Below are the code and all the weights of a small trained network. Each question names an input and a class and asks about switching units off, where a switched-off unit gives its printed mean instead of its output.

import numpy as np


def w(rows, s, z=0):
    codes = np.array(rows[::2]) - 128.0
    scale = np.full(codes.shape[1], s)
    scale[-1] = z or s
    return codes * scale


def norm(h):
    return h / np.sqrt((h * h).mean(-1, keepdims=True) + 1e-5)


def f(y):
    return np.maximum(y, 0)


def log_softmax(a):
    a = a - a.max(-1, keepdims=True)
    return a - np.log(np.exp(a).sum(-1, keepdims=True))


def net(x, mask):
    res = np.array(x, float).reshape(1, 4) / 4 @ E
    u = 0
    for l in range(4):
        y = f(norm(res) @ A[l][:, :-1].T + A[l][:, -1])
        res = res + np.where(mask[u : u + 4], y, B[l][:, -1]) @ B[l][:, :-1]
        u += 4
    return log_softmax(norm(res)[-1] @ U[:, :-1].T + U[:, -1])


A, B = {}, {}
E = w([
[148,132,8,180,169,129,216,208,60],'x0',
[148,83,151,215,173,152,194,163,254],'x1',
[161,159,228,84,128,147,146,224,133],'x2',
[6,114,171,113,153,198,134,178,42],'x3',
],0.006)
A[0] = w([
[96,48,56,209,132,66,166,116,210,66],'0.n1',
[226,146,129,126,193,119,108,153,124,124],'0.n2',
[115,150,126,10,107,117,53,92,56,99],'0.n3',
[104,125,165,91,159,253,127,189,162,4],'0.n4',
],0.0056,0.0038)
B[0] = w([
[219,100,33,192,166,236,118,37,121,219],'0.n1',
[249,68,136,63,119,1,201,95,100,178],'0.n2',
[89,126,107,101,102,16,77,92,44,254],'0.n3',
[55,105,200,184,170,71,189,138,169,168],'0.n4',
],0.0063,0.0049)
A[1] = w([
[104,130,236,128,200,171,77,95,176,169],'1.n1',
[79,108,254,103,192,112,101,160,107,90],'1.n2',
[103,107,114,121,54,69,24,124,100,251],'1.n3',
[94,92,135,106,51,146,55,68,106,49],'1.n4',
],0.006,0.0024)
B[1] = w([
[81,94,216,144,56,111,197,255,186,181],'1.n1',
[185,57,102,166,45,161,204,137,218,193],'1.n2',
[127,207,135,70,186,138,104,143,100,254],'1.n3',
[103,154,141,69,136,42,55,150,130,191],'1.n4',
],0.0084,0.0062)
A[2] = w([
[160,133,140,115,173,190,124,191,44,5],'2.n1',
[184,77,131,159,168,154,230,183,124,123],'2.n2',
[59,116,173,98,239,169,90,167,176,45],'2.n3',
[210,124,161,128,254,106,130,198,139,164],'2.n4',
],0.0069,0.0015)
B[2] = w([
[1,151,84,91,133,68,156,105,13,168],'2.n1',
[64,71,203,142,92,213,83,114,157,253],'2.n2',
[122,97,198,111,66,100,164,113,223,155],'2.n3',
[92,176,153,58,93,76,95,135,187,197],'2.n4',
],0.0084,0.0056)
A[3] = w([
[223,203,98,149,235,109,171,95,75,3],'3.n1',
[95,22,207,130,199,139,162,166,121,117],'3.n2',
[149,255,142,139,141,112,133,250,182,39],'3.n3',
[110,188,189,190,135,165,156,216,119,1],'3.n4',
],0.0074,0.0031)
B[3] = w([
[214,134,174,133,107,143,127,181,255,177],'3.n1',
[127,107,126,134,75,140,199,173,192,253],'3.n2',
[153,210,209,154,134,112,119,63,202,169],'3.n3',
[39,69,168,172,214,176,86,183,156,175],'3.n4',
],0.009,0.004)
U = w([
[232,72,47,188,173,177,125,57,169,120],'0',
[112,167,99,31,120,49,71,107,1,224],'1',
[220,185,190,26,62,57,117,152,187,169],'2',
[92,53,188,145,57,173,215,207,175,134],'3',
[142,194,79,194,201,168,152,172,68,3],'4',
],0.0093,0.0039)

Each question gives the input, the list of numbers given to net, and the class t.
The units are the neurons (one row each of A and B). Each row of codes is followed by its name. A weight is (code - 128) times the scale printed after its matrix; where a second scale follows, it is the last column's (A, B and U).
mask holds one flag per neuron, layer by layer. A switched-off neuron (its flag False) gives its mean, the last column of its row in B, instead of its output. The means were averaged over made-up inputs and are rounded, as every weight is.
A unit's drop is (log p(t) with every unit on - log p(t) with that unit switched off) / (log p(t) with every unit on - log p(t) with every unit switched off).
k most important neurons: the k neurons with the biggest drops, biggest first
top k neurons in layer l: the k neurons of layer l with the biggest drops, biggest first
drop when u is switched off: that unit's drop, to one decimal
input [-6,4,-4,-6], class 0: top neuron in layer 0 => (0.n1)
input [6,3,-4,0], class 0: 2 most important neurons => (0.n1 1.n1)
input [2,-5,7,-3], class 1: top 2 neurons in layer 0 => (0.n3 0.n4)
input [3,-1,-1,2], class 1: 4 most important neurons => (2.n1 1.n2 1.n1 0.n4)
input [-6,8,-5,-3], class 0: 2 most important neurons => (0.n1 0.n4)
input [7,6,4,-8], class 0: top 2 neurons in layer 2 => (2.n2 2.n3)
input [-8,1,3,2], class 3: 2 most important neurons => (1.n1 1.n2)
input [6,-3,2,2], class 1: 2 most important neurons => (2.n1 1.n2)
input [2,4,-2,-4], class 0: drop when 0.n1 is switched off => 0.4
input [4,4,-6,2], class 0: drop when 0.n1 is switched off => 0.5
input [-2,4,-5,-3], class 0: drop when 1.n2 is switched off => 0.0
input [7,-4,-4,-6], class 0: top 2 neurons in layer 1 => (1.n3 1.n4)
